Below are the code and all the weights of a small trained network. Each question names an input and a class and asks about switching units off, where a switched-off unit gives its printed mean instead of its output.

import numpy as np


def w(rows, s, z=0):
    codes = np.array(rows[::2]) - 128.0
    scale = np.full(codes.shape[1], s)
    scale[-1] = z or s
    return codes * scale


def norm(h):
    return h / np.sqrt((h * h).mean(-1, keepdims=True) + 1e-5)


def f(y):
    return y / 2 * (1 + np.tanh(0.7978845608 * (y + 0.044715 * y**3)))


def log_softmax(a):
    a = a - a.max(-1, keepdims=True)
    return a - np.log(np.exp(a).sum(-1, keepdims=True))


def net(x, mask):
    res = np.array(x, float).reshape(1, 2) / 4 @ E
    u = 0
    for l in range(3):
        y = f(norm(res) @ A[l][:, :-1].T + A[l][:, -1])
        res = res + np.where(mask[u : u + 3], y, B[l][:, -1]) @ B[l][:, :-1]
        u += 3
    return log_softmax(norm(res)[-1] @ U[:, :-1].T + U[:, -1])


A, B = {}, {}
E = w([
[154,195,161,66,122,151,94],'x0',
[104,69,97,1,186,4,38],'x1',
],0.007)
A[0] = w([
[163,221,148,68,85,123,85,77],'L0N0',
[217,161,8,3,183,159,159,91],'L0N1',
[6,206,146,192,48,138,35,253],'L0N2',
],0.0055,0.0017)
B[0] = w([
[10,110,155,130,110,119,175,249],'L0N0',
[120,174,166,103,130,220,121,236],'L0N1',
[162,90,164,181,142,111,105,247],'L0N2',
],0.012,0.0017)
A[1] = w([
[85,235,130,95,78,55,200,196],'L1N0',
[189,70,88,36,71,142,80,254],'L1N1',
[146,3,16,127,143,116,233,50],'L1N2',
],0.0053,0.00052)
B[1] = w([
[110,12,114,90,105,229,111,141],'L1N0',
[188,182,102,198,64,114,195,165],'L1N1',
[42,98,254,138,59,87,175,251],'L1N2',
],0.0091,0.0032)
A[2] = w([
[90,134,254,161,164,118,87,110],'L2N0',
[42,149,78,73,156,152,131,6],'L2N1',
[103,81,134,79,244,26,39,47],'L2N2',
],0.0079,0.0019)
B[2] = w([
[104,160,119,93,117,3,93,252],'L2N0',
[113,111,82,213,92,84,216,172],'L2N1',
[240,114,214,239,146,169,92,223],'L2N2',
],0.011,0.0045)
U = w([
[234,135,138,195,168,235,142,249],'0',
[45,127,176,92,117,108,133,161],'1',
[89,147,1,106,110,47,147,7],'2',
],0.0073,0.002)

Each question gives the input, the list of numbers given to net, and the class t.
The units are the neurons (one row each of A and B). Each row of codes is followed by its name. A weight is (code - 128) times the scale printed after its matrix; where a second scale follows, it is the last column's (A, B and U).
mask holds one flag per neuron, layer by layer. A switched-off neuron (its flag False) gives its mean, the last column of its row in B, instead of its output. The means were averaged over made-up inputs and are rounded, as every weight is.
A unit's drop is (log p(t) with every unit on - log p(t) with that unit switched off) / (log p(t) with every unit on - log p(t) with every unit switched off).
The circuit of an input: a set's keep is (log p(t) with only the set's units on - log p(t) with every unit switched off) / (log p(t) with every unit on - log p(t) with every unit switched off). Starting from all 9 units, units are removed one at a time, each time the one whose removal leaves the highest keep (on an exact tie, the one counted first), for as long as the keep stays at least 0.8.
units of the circuit, in order: the units of the circuit, biggest drop first
top k neurons: the k neurons with the biggest drops, biggest first
top k neurons in layer l: the k neurons of layer l with the biggest drops, biggest first
drop when u is switched off: that unit's drop, to one decimal
input [-3,-3], class 2: top 3 neurons => L0N1, L2N2, L2N0
input [0,2], class 2: units of the circuit, in order => L2N2, L1N1, L0N0
input [0,4], class 0: top 2 neurons => L1N2, L2N0
input [2,0], class 2: units of the circuit, in order => L2N2
input [3,2], class 2: top 4 neurons => L2N1, L2N2, L1N2, L0N1
input [2,3], class 2: top 2 neurons in layer 0 => L0N1, L0N2
input [1,2], class 2: units of the circuit, in order => L1N2, L0N2
input [-6,6], class 0: top 2 neurons => L2N2, L0N0
input [3,5], class 0: top 2 neurons => L1N2, L2N2
input [7,-3], class 1: top 3 neurons => L0N0, L1N0, L0N2
input [-2,-2], class 2: top 2 neurons => L2N0, L2N2
input [-3,5], class 0: drop when L2N2 is switched off => 0.2
input [-6,8], class 0: drop when L2N2 is switched off => 0.8
input [-4,4], class 0: top neuron => L2N2
input [3,1], class 2: drop when L2N2 is switched off => 0.7
